Below is a small trained network, with its code and all its weights. Each question gives an input and a target symbol and asks what happens when units are switched off, that is, made to give their printed mean instead of their output.

import numpy as np


def w(rows, s, z=0):
    codes = np.array(rows[::2]) - 128.0
    scale = np.full(codes.shape[1], s)
    scale[-1] = z or s
    return codes * scale


def norm(h):
    return h / np.sqrt((h * h).mean(-1, keepdims=True) + 1e-5)


def f(y):
    return np.maximum(y, 0)


def softmax(a):
    e = np.exp(a - a.max(-1, keepdims=True))
    return e / e.sum(-1, keepdims=True)


def log_softmax(a):
    a = a - a.max(-1, keepdims=True)
    return a - np.log(np.exp(a).sum(-1, keepdims=True))


def net(x, mask):
    ids = ['ΓΨαδζμστφ'.index(c) for c in x.split()]
    T = len(ids)
    res = E[ids] + P[:T]
    q, k, v = (norm(res) @ M[0].T for M in (Q, K, V))
    z = softmax(np.where(np.tri(T) > 0, q @ k.T / 2**0.5, -1e9)) @ v
    res = res + np.where(mask[0], z, O[0][:, -1]) @ O[0][:, :-1]
    y = f(norm(res) @ A[0][:, :-1].T + A[0][:, -1])
    res = res + np.where(mask[1:17], y, B[0][:, -1]) @ B[0][:, :-1]
    return log_softmax(norm(res)[-1] @ U[:, :-1].T + U[:, -1])


Q, K, V, O, A, B = {}, {}, {}, {}, {}, {}
E = w([
[146,120,120,123],'Γ',
[118,97,92,158],'Ψ',
[163,73,57,170],'α',
[59,133,125,188],'δ',
[114,94,69,184],'ζ',
[55,109,91,246],'μ',
[176,54,2,225],'σ',
[168,83,82,144],'τ',
[250,49,42,131],'φ',
],0.0059)
P = w([
[137,59,241,134],'0',
[12,124,54,179],'1',
[92,254,81,26],'2',
[253,110,125,225],'3',
[16,113,51,173],'4',
[70,161,99,26],'5',
[213,153,126,250],'6',
],0.0092)
Q[0] = w([
[159,34,245,182],'h1',
[195,231,186,96],'h1',
],0.012)
K[0] = w([
[183,136,154,220],'h1',
[134,246,90,147],'h1',
],0.013)
V[0] = w([
[101,76,2,239],'h1',
[246,70,77,61],'h1',
],0.0086)
O[0] = w([
[126,253,152,159,253],'h1',
[151,140,21,148,111],'h1',
],0.014,0.002)
A[0] = w([
[115,29,181,99,131],'n1',
[108,144,224,129,114],'n2',
[111,153,93,72,68],'n3',
[252,123,110,148,105],'n4',
[101,71,79,100,101],'n5',
[62,124,89,161,113],'n6',
[158,110,95,203,59],'n7',
[100,112,108,197,37],'n8',
[162,199,57,184,46],'n9',
[187,36,226,191,95],'n10',
[110,107,163,165,114],'n11',
[162,165,157,161,180],'n12',
[171,101,164,56,119],'n13',
[109,145,184,174,2],'n14',
[187,76,112,177,77],'n15',
[121,95,215,104,112],'n16',
],0.013,0.0071)
B[0] = w([
[186,83,125,240,224],'n1',
[98,99,54,185,203],'n2',
[135,113,212,151,156],'n3',
[117,91,184,249,196],'n4',
[34,160,176,109,198],'n5',
[224,198,154,68,200],'n6',
[125,140,185,69,179],'n7',
[205,78,182,67,153],'n8',
[216,9,170,135,255],'n9',
[254,57,240,206,189],'n10',
[86,170,112,119,169],'n11',
[62,118,96,229,227],'n12',
[157,86,98,244,156],'n13',
[25,191,47,95,143],'n14',
[83,243,214,127,159],'n15',
[191,124,185,201,194],'n16',
],0.0077,0.0064)
U = w([
[43,29,97,138,30],'Γ',
[55,110,246,92,41],'Ψ',
[176,123,172,71,184],'α',
[156,93,247,190,154],'δ',
[127,201,221,89,116],'ζ',
[34,187,92,180,157],'μ',
[174,211,99,192,63],'σ',
[60,125,101,84,251],'τ',
[130,96,26,127,120],'φ',
],0.011,0.0027)

Each question gives the input, a string of symbols that net reads in full, and the target symbol t.
The units are the heads (2 rows each of Q, K, V and O) and the neurons (one row each of A and B). Each row of codes is followed by its name. A weight is (code - 128) times the scale printed after its matrix; where a second scale follows, it is the last column's (O, A, B and U).
mask holds one flag per unit, heads first, then neurons. A switched-off unit (its flag False) gives its mean, the last column of its rows in O or B, instead of its output. The means were averaged over made-up inputs and are rounded, as every weight is.
A unit's drop is (log p(t) with every unit on - log p(t) with that unit switched off) / (log p(t) with every unit on - log p(t) with every unit switched off).
The circuit of an input: a set's keep is (log p(t) with only the set's units on - log p(t) with every unit switched off) / (log p(t) with every unit on - log p(t) with every unit switched off). Starting from the 12 units with the biggest drops (on a tie, the unit counted first), units are removed one at a time, each time the one whose removal leaves the highest keep (on an exact tie, the one counted first), for as long as the keep stays at least 0.8.
units of the circuit, in order: the units of the circuit, biggest drop first
most important unit: the unit with the biggest drop
k most important neurons: the k neurons with the biggest drops, biggest first
drop of u: that unit's drop, to one decimal
input α ζ δ τ δ, target α: most important unit	n6
input Γ σ δ α σ, target Γ: units of the circuit, in order	h1, n5
input σ μ δ Γ μ, target σ: 2 most important neurons	n6, n10
input φ δ μ, target μ: 3 most important neurons	n2, n9, n10
input ζ δ Γ δ α, target ζ: 2 most important neurons	n6, n9
input Ψ μ Ψ δ ζ, target Ψ: 3 most important neurons	n5, n6, n2
input Γ δ μ φ φ, target Γ: 2 most important neurons	n5, n9
input τ δ δ σ σ, target τ: drop of n6	0.2
input Γ μ σ Ψ ζ, target Γ: drop of n5	0.2
input Γ α α τ μ, target Γ: drop of h1	3.8
input φ σ Ψ, target Ψ: 2 most important neurons	n3, n12
input α μ Γ Ψ Ψ, target α: 2 most important neurons	n6, n8
